Below are the code and all the weights of a small trained network. Each question names an input and a class and asks about switching units off, where a switched-off unit gives its printed mean instead of its output.

import numpy as np


def w(rows, s, z=0):
    codes = np.array(rows[::2]) - 128.0
    scale = np.full(codes.shape[1], s)
    scale[-1] = z or s
    return codes * scale


def f(y):
    return y / 2 * (1 + np.tanh(0.7978845608 * (y + 0.044715 * y**3)))


def log_softmax(a):
    a = a - a.max(-1, keepdims=True)
    return a - np.log(np.exp(a).sum(-1, keepdims=True))


def net(x, mask):
    res = np.array(x, float).reshape(1, 8) / 4 @ E
    y = f(res @ A[0][:, :-1].T + A[0][:, -1])
    res = res + np.where(mask, y, B[0][:, -1]) @ B[0][:, :-1]
    return log_softmax(res[-1] @ U[:, :-1].T + U[:, -1])


A, B = {}, {}
E = w([
[73,37,64,145,75,60,241,166,115,188,112],'x0',
[153,127,122,114,132,123,157,112,115,116,147],'x1',
[125,111,143,136,140,135,133,123,116,130,146],'x2',
[109,136,248,182,93,53,162,68,100,79,73],'x3',
[172,118,201,79,62,163,101,53,161,217,111],'x4',
[111,130,120,128,140,130,114,121,150,137,95],'x5',
[117,138,140,128,112,135,124,155,130,130,125],'x6',
[134,128,146,134,119,132,140,145,103,128,157],'x7',
],0.014)
A[0] = w([
[109,123,83,102,132,125,151,178,128,99,127,226],'N0',
[106,140,111,172,162,106,113,147,118,17,127,254],'N1',
[123,160,100,132,128,167,93,144,147,138,131,251],'N2',
[166,119,172,85,28,186,124,51,149,253,131,174],'N3',
[81,135,208,183,68,54,141,55,99,36,75,174],'N4',
[100,62,101,117,95,71,198,167,117,199,105,166],'N5',
[168,173,220,106,151,157,88,99,119,80,76,207],'N6',
[113,59,98,150,149,77,162,186,126,102,119,191],'N7',
[173,166,143,94,155,170,83,117,92,146,167,219],'N8',
[145,115,85,126,96,169,118,160,181,170,189,205],'N9',
[127,137,189,132,68,90,115,90,123,128,119,72],'N10',
],0.011,0.0077)
B[0] = w([
[91,119,74,153,151,137,96,177,93,114,176,177],'N0',
[132,198,170,89,159,174,123,204,134,49,164,210],'N1',
[120,137,134,92,161,168,76,92,111,148,140,181],'N2',
[164,97,147,113,33,89,153,75,140,233,94,253],'N3',
[131,117,154,175,55,105,199,163,163,1,104,248],'N4',
[35,91,62,174,87,63,161,146,94,136,73,212],'N5',
[212,184,213,154,126,122,107,118,127,107,147,240],'N6',
[92,126,38,146,132,139,99,106,133,103,149,190],'N7',
[160,156,111,90,114,171,97,85,121,149,149,205],'N8',
[148,93,77,99,155,155,167,82,151,212,142,191],'N9',
[159,96,159,170,137,73,127,141,81,142,93,176],'N10',
],0.012,0.026)
U = w([
[140,154,127,11,254,247,85,168,105,97,165,253],'0',
[47,118,44,155,229,114,97,159,66,149,158,217],'1',
[140,191,198,124,169,145,138,195,144,35,154,153],'2',
[60,146,101,196,117,95,161,167,126,49,101,82],'3',
[150,163,161,59,129,181,94,56,148,192,149,174],'4',
[95,52,80,80,100,108,168,132,133,212,88,139],'5',
[206,144,231,175,118,105,123,119,122,129,98,43],'6',
[106,44,154,131,77,27,161,147,105,125,54,38],'7',
],0.0087,0.0035)

Each question gives the input, the list of numbers given to net, and the class t.
The units are the neurons (one row each of A and B). Each row of codes is followed by its name. A weight is (code - 128) times the scale printed after its matrix; where a second scale follows, it is the last column's (A, B and U).
mask holds one flag per neuron, in row order. A switched-off neuron (its flag False) gives its mean, the last column of its row in B, instead of its output. The means were averaged over made-up inputs and are rounded, as every weight is.
A unit's drop is (log p(t) with every unit on - log p(t) with that unit switched off) / (log p(t) with every unit on - log p(t) with every unit switched off).
The circuit of an input: a set's keep is (log p(t) with only the set's units on - log p(t) with every unit switched off) / (log p(t) with every unit on - log p(t) with every unit switched off). Starting from all 11 units, units are removed one at a time, each time the one whose removal leaves the highest keep (on an exact tie, the one counted first), for as long as the keep stays at least 0.8.
circuit, biggest first: the units of the circuit, biggest drop first
k most important neurons: the k neurons with the biggest drops, biggest first
drop of u: that unit's drop, to one decimal
input [0,6,-6,-2,-4,4,1,-8], class 0: most important neuron : N5
input [4,-1,-2,-3,0,-8,0,3], class 1: circuit, biggest first : N3, N4
input [-5,0,6,7,0,0,1,0], class 2: 3 most important neurons : N3, N4, N1
input [4,-8,-2,-4,0,5,2,-5], class 1: circuit, biggest first : N3, N4
input [6,7,-6,-1,1,-5,6,-8], class 5: 2 most important neurons : N4, N1
input [-4,0,7,6,0,8,8,2], class 2: 2 most important neurons : N3, N4
input [1,-3,-2,-2,7,-4,-7,7], class 5: 2 most important neurons : N6, N3
input [6,4,0,1,0,7,-7,-5], class 3: 2 most important neurons : N3, N7
input [3,-7,0,7,-5,-1,3,6], class 3: drop of N9 : 0.0
input [7,-5,8,-4,-1,-6,-3,5], class 1: drop of N3 : 0.4
input [5,-3,-3,-1,-2,1,-3,4], class 1: drop of N5 : 0.0
input [1,-8,6,7,8,-5,2,-5], class 7: 2 most important neurons : N3, N4
